Here is a tiny trained network, its code and every weight. The questions are about switching its units off for an input and a class, where a switched-off unit gives its printed mean instead of its output.

import numpy as np


def w(rows, s, z=0):
    codes = np.array(rows[::2]) - 128.0
    scale = np.full(codes.shape[1], s)
    scale[-1] = z or s
    return codes * scale


def f(y):
    return y / 2 * (1 + np.tanh(0.7978845608 * (y + 0.044715 * y**3)))


def log_softmax(a):
    a = a - a.max(-1, keepdims=True)
    return a - np.log(np.exp(a).sum(-1, keepdims=True))


def net(x, mask):
    res = np.array(x, float).reshape(1, 7) / 4 @ E
    y = f(res @ A[0][:, :-1].T + A[0][:, -1])
    res = res + np.where(mask, y, B[0][:, -1]) @ B[0][:, :-1]
    return log_softmax(res[-1] @ U[:, :-1].T + U[:, -1])


A, B = {}, {}
E = w([
[136,107,2,69,105,138,203,113,145,44],'x0',
[45,168,128,166,74,208,149,152,173,74],'x1',
[137,129,168,195,98,143,179,245,178,54],'x2',
[196,215,124,104,118,64,74,157,95,176],'x3',
[105,140,119,146,79,90,162,59,181,166],'x4',
[151,120,184,216,175,123,188,107,163,125],'x5',
[238,85,91,208,92,104,169,74,62,105],'x6',
],0.0083)
A[0] = w([
[77,162,171,164,70,208,142,123,197,115,205],'N1',
[102,116,56,106,166,144,149,122,118,65,225],'N2',
[206,99,123,149,91,98,94,88,56,118,97],'N3',
[151,124,215,251,227,119,159,42,168,163,254],'N4',
[54,65,96,50,97,202,48,38,51,135,237],'N5',
[146,193,186,136,96,118,49,180,132,153,220],'N6',
[46,64,214,161,164,156,101,173,179,107,205],'N7',
[104,107,173,232,27,191,138,138,144,112,143],'N8',
],0.012,0.0033)
B[0] = w([
[47,124,29,179,144,69,136,134,69,81,224],'N1',
[217,149,165,178,128,136,167,131,151,213,206],'N2',
[124,108,100,73,118,118,172,198,64,194,204],'N3',
[128,97,209,129,79,200,116,54,38,167,250],'N4',
[149,155,124,167,140,73,77,44,174,248,248],'N5',
[189,112,87,98,162,135,58,153,33,159,219],'N6',
[139,133,82,56,78,109,205,193,134,169,239],'N7',
[134,145,108,190,145,92,162,132,126,17,216],'N8',
],0.012,0.015)
U = w([
[154,161,123,62,114,88,45,20,37,187,204],'0',
[179,106,135,153,110,149,245,150,31,40,231],'1',
[136,137,61,4,148,72,163,187,54,150,88],'2',
[193,138,164,32,233,150,138,162,210,99,79],'3',
[54,139,224,48,171,123,65,85,225,19,5],'4',
[49,127,174,2,127,203,193,130,155,75,55],'5',
[143,178,101,70,227,97,27,164,125,9,19],'6',
[57,181,27,136,122,38,237,120,131,68,75],'7',
],0.0066,0.003)

Each question gives the input, the list of numbers given to net, and the class t.
The units are the neurons (one row each of A and B). Each row of codes is followed by its name. A weight is (code - 128) times the scale printed after its matrix; where a second scale follows, it is the last column's (A, B and U).
mask holds one flag per neuron, in row order. A switched-off neuron (its flag False) gives its mean, the last column of its row in B, instead of its output. The means were averaged over made-up inputs and are rounded, as every weight is.
A unit's drop is (log p(t) with every unit on - log p(t) with that unit switched off) / (log p(t) with every unit on - log p(t) with every unit switched off).
The circuit of an input: a set's keep is (log p(t) with only the set's units on - log p(t) with every unit switched off) / (log p(t) with every unit on - log p(t) with every unit switched off). Starting from all 8 units, units are removed one at a time, each time the one whose removal leaves the highest keep (on an exact tie, the one counted first), for as long as the keep stays at least 0.8.
circuit, biggest first: the units of the circuit, biggest drop first
unit that matters most: the unit with the biggest drop
k most important neurons: the k neurons with the biggest drops, biggest first
drop of u: that unit's drop, to one decimal
input [6,-7,7,-5,7,0,-7], class 7: circuit, biggest first : N6
input [-5,5,2,-8,3,-4,7], class 7: 2 most important neurons : N1; N6
input [-5,1,0,1,-7,7,-8], class 2: 2 most important neurons : N7; N5
input [-4,6,5,7,0,3,1], class 1: 3 most important neurons : N8; N5; N6
input [0,0,8,-8,1,5,-3], class 7: 2 most important neurons : N1; N7
input [-7,-1,8,5,8,8,-7], class 1: 4 most important neurons : N4; N5; N8; N7
input [7,7,-6,1,2,5,2], class 7: 2 most important neurons : N4; N6
input [-1,3,8,1,-2,-4,-3], class 7: 4 most important neurons : N1; N8; N4; N3
input [7,7,6,-8,-7,-6,3], class 7: 2 most important neurons : N1; N4
input [5,2,4,1,-5,3,-4], class 7: 2 most important neurons : N4; N6
input [-7,4,-1,3,-5,0,-1], class 2: 2 most important neurons : N5; N7
input [-7,7,1,0,-6,6,-6], class 2: 2 most important neurons : N7; N6
input [4,5,-6,0,3,8,5], class 1: drop of N8 : 0.1
input [-4,-1,2,6,1,-5,4], class 2: drop of N5 : 0.5
input [7,-5,2,7,8,1,1], class 2: unit that matters most : N4
input [-2,1,6,7,6,-3,-1], class 6: drop of N5 : 0.2
